Below is a small trained network, with its code and all its weights. Each question gives an input and a class and asks what happens when units are switched off, that is, made to give their printed mean instead of their output.

import numpy as np


def w(rows, s, z=0):
    codes = np.array(rows[::2]) - 128.0
    scale = np.full(codes.shape[1], s)
    scale[-1] = z or s
    return codes * scale


def norm(h):
    return h / np.sqrt((h * h).mean(-1, keepdims=True) + 1e-5)


def f(y):
    return np.maximum(y, 0)


def log_softmax(a):
    a = a - a.max(-1, keepdims=True)
    return a - np.log(np.exp(a).sum(-1, keepdims=True))


def net(x, mask):
    res = np.array(x, float).reshape(1, 6) / 4 @ E
    u = 0
    for l in range(2):
        y = f(norm(res) @ A[l][:, :-1].T + A[l][:, -1])
        res = res + np.where(mask[u : u + 11], y, B[l][:, -1]) @ B[l][:, :-1]
        u += 11
    return log_softmax(norm(res)[-1] @ U[:, :-1].T + U[:, -1])


A, B = {}, {}
E = w([
[100,126,202,89,134,27,84,114,52,117,159,127],'x0',
[175,161,104,120,151,142,103,79,120,94,57,73],'x1',
[2,174,125,150,111,130,156,103,142,68,105,123],'x2',
[57,88,167,94,195,120,134,132,106,139,134,196],'x3',
[71,137,145,204,119,92,90,82,124,170,208,142],'x4',
[125,148,90,101,115,106,72,148,95,138,117,154],'x5',
],0.0094)
A[0] = w([
[51,52,156,159,144,138,108,68,123,145,133,123,124],'L0N0',
[171,118,76,53,71,133,141,194,57,104,16,142,88],'L0N1',
[50,65,188,118,137,49,167,180,82,111,192,166,75],'L0N2',
[192,125,117,21,69,117,200,111,129,40,36,144,62],'L0N3',
[138,101,91,102,79,242,134,198,211,116,115,201,11],'L0N4',
[120,126,52,107,78,211,140,110,223,239,125,157,83],'L0N5',
[45,196,8,130,28,182,75,160,118,81,124,118,2],'L0N6',
[56,195,84,130,23,109,184,173,191,39,86,165,53],'L0N7',
[93,3,140,99,169,156,151,169,166,77,37,163,113],'L0N8',
[76,140,177,103,179,185,209,148,163,88,81,133,78],'L0N9',
[130,88,130,76,136,48,99,149,77,159,220,176,153],'L0N10',
],0.0059,0.0044)
B[0] = w([
[239,109,136,158,135,63,149,99,102,121,84,150,200],'L0N0',
[109,55,152,230,89,146,148,163,84,54,118,108,208],'L0N1',
[196,110,94,117,106,50,50,190,148,194,75,161,236],'L0N2',
[103,107,150,185,118,186,73,201,68,141,160,98,206],'L0N3',
[69,127,180,227,161,196,179,146,148,160,133,156,183],'L0N4',
[135,162,240,168,214,160,98,171,100,183,224,175,199],'L0N5',
[164,177,84,42,124,128,88,129,134,179,105,154,176],'L0N6',
[114,255,104,42,128,121,112,107,128,129,109,102,190],'L0N7',
[92,209,144,106,165,134,190,47,146,160,178,133,200],'L0N8',
[64,192,127,182,123,160,149,61,204,126,109,116,186],'L0N9',
[53,154,176,144,126,112,184,154,114,171,137,121,253],'L0N10',
],0.0071,0.0062)
A[1] = w([
[88,143,185,76,158,134,154,140,101,47,171,34,134],'L1N0',
[102,163,136,96,218,80,177,114,166,141,95,166,97],'L1N1',
[48,59,162,137,95,42,108,180,73,131,215,194,143],'L1N2',
[91,83,188,115,103,58,175,165,112,161,201,138,178],'L1N3',
[69,88,147,41,174,185,210,148,140,119,89,118,214],'L1N4',
[184,149,175,163,59,64,82,49,205,152,140,32,129],'L1N5',
[225,43,191,119,132,154,201,161,166,188,134,155,132],'L1N6',
[212,64,51,159,126,186,150,162,180,131,165,140,84],'L1N7',
[161,52,103,165,36,134,40,179,124,80,98,66,3],'L1N8',
[69,89,194,32,144,136,1,155,118,145,182,105,126],'L1N9',
[108,50,135,141,139,82,93,86,156,130,33,154,54],'L1N10',
],0.0077,0.0028)
B[1] = w([
[168,132,156,170,168,155,135,184,135,169,223,134,166],'L1N0',
[163,127,80,77,112,167,75,66,89,92,135,88,183],'L1N1',
[234,109,194,132,182,106,106,217,106,158,162,145,254],'L1N2',
[196,84,106,128,187,91,6,138,112,198,52,154,232],'L1N3',
[112,194,81,199,84,59,155,51,134,193,139,145,173],'L1N4',
[87,125,133,229,161,236,169,158,161,111,137,150,195],'L1N5',
[91,133,126,61,130,23,11,122,211,189,134,248,205],'L1N6',
[187,110,216,138,199,2,104,132,66,220,174,157,165],'L1N7',
[131,84,145,71,86,150,174,153,94,71,78,75,164],'L1N8',
[157,93,145,200,138,139,121,143,221,164,123,143,186],'L1N9',
[60,40,159,100,151,108,148,92,62,57,228,66,153],'L1N10',
],0.0076,0.0096)
U = w([
[194,70,211,178,173,71,36,187,107,206,156,155,192],'0',
[123,62,140,63,103,140,175,105,147,133,195,179,34],'1',
[117,3,36,67,62,114,163,104,161,96,170,134,1],'2',
[87,187,145,245,145,228,171,96,157,142,151,112,152],'3',
[167,73,147,87,54,164,117,183,76,20,81,24,151],'4',
[64,71,158,72,161,67,109,25,69,62,150,93,47],'5',
[120,55,109,75,111,82,171,109,192,119,128,133,36],'6',
[71,201,49,34,99,57,69,66,183,163,71,176,163],'7',
],0.011,0.0044)

Each question gives the input, the list of numbers given to net, and the class t.
The units are the neurons (one row each of A and B). Each row of codes is followed by its name. A weight is (code - 128) times the scale printed after its matrix; where a second scale follows, it is the last column's (A, B and U).
mask holds one flag per neuron, layer by layer. A switched-off neuron (its flag False) gives its mean, the last column of its row in B, instead of its output. The means were averaged over made-up inputs and are rounded, as every weight is.
A unit's drop is (log p(t) with every unit on - log p(t) with that unit switched off) / (log p(t) with every unit on - log p(t) with every unit switched off).
The circuit of an input: a set's keep is (log p(t) with only the set's units on - log p(t) with every unit switched off) / (log p(t) with every unit on - log p(t) with every unit switched off). Starting from the 12 units with the biggest drops (on a tie, the unit counted first), units are removed one at a time, each time the one whose removal leaves the highest keep (on an exact tie, the one counted first), for as long as the keep stays at least 0.8.
circuit, biggest first: the units of the circuit, biggest drop first
most important unit: the unit with the biggest drop
k most important neurons: the k neurons with the biggest drops, biggest first
k most important neurons of layer l: the k neurons of layer l with the biggest drops, biggest first
drop of u: that unit's drop, to one decimal
input [-5,-2,6,-4,8,7], class 7: most important unit => L0N6
input [-5,8,-2,-3,-4,6], class 4: circuit, biggest first => L1N8, L0N1
input [-7,5,0,-2,-1,-3], class 3: 2 most important neurons of layer 1 => L1N2, L1N3
input [-4,1,3,-5,-4,4], class 4: circuit, biggest first => L0N1, L1N8
input [-5,2,4,-7,4,7], class 7: 2 most important neurons => L0N6, L0N7
input [-6,1,-1,4,2,-4], class 3: 2 most important neurons of layer 1 => L1N2, L1N3
input [-6,2,8,1,-4,7], class 3: 2 most important neurons of layer 1 => L1N6, L1N3
input [-5,4,-3,-6,-8,5], class 4: 3 most important neurons => L1N8, L0N1, L0N3
input [2,-3,6,-7,-3,5], class 7: 2 most important neurons => L0N7, L0N6
input [7,8,5,-3,-7,-5], class 4: 3 most important neurons of layer 0 => L0N3, L0N1, L0N10
input [-3,0,5,-3,7,4], class 3: 2 most important neurons => L1N6, L1N3
input [-5,8,2,6,5,5], class 7: 3 most important neurons => L0N6, L0N1, L1N2
input [5,-2,8,-8,-6,-2], class 4: 2 most important neurons of layer 1 => L1N6, L1N9
input [0,-1,4,-8,3,-2], class 3: circuit, biggest first => L1N5
input [-3,5,0,-1,2,8], class 4: 2 most important neurons of layer 0 => L0N1, L0N8
input [4,1,5,-2,1,7], class 7: 2 most important neurons of layer 0 => L0N6, L0N7
input [-1,2,-1,-3,-5,3], class 4: drop of L1N8 => 0.2
input [-5,2,-2,8,-8,-2], class 3: drop of L0N6 => 0.0
input [2,-8,7,7,-6,-8], class 7: drop of L0N2 => 0.1
input [0,3,-1,-8,1,5], class 4: drop of L1N8 => 0.2
input [-1,-1,3,5,-4,8], class 7: most important unit => L1N5
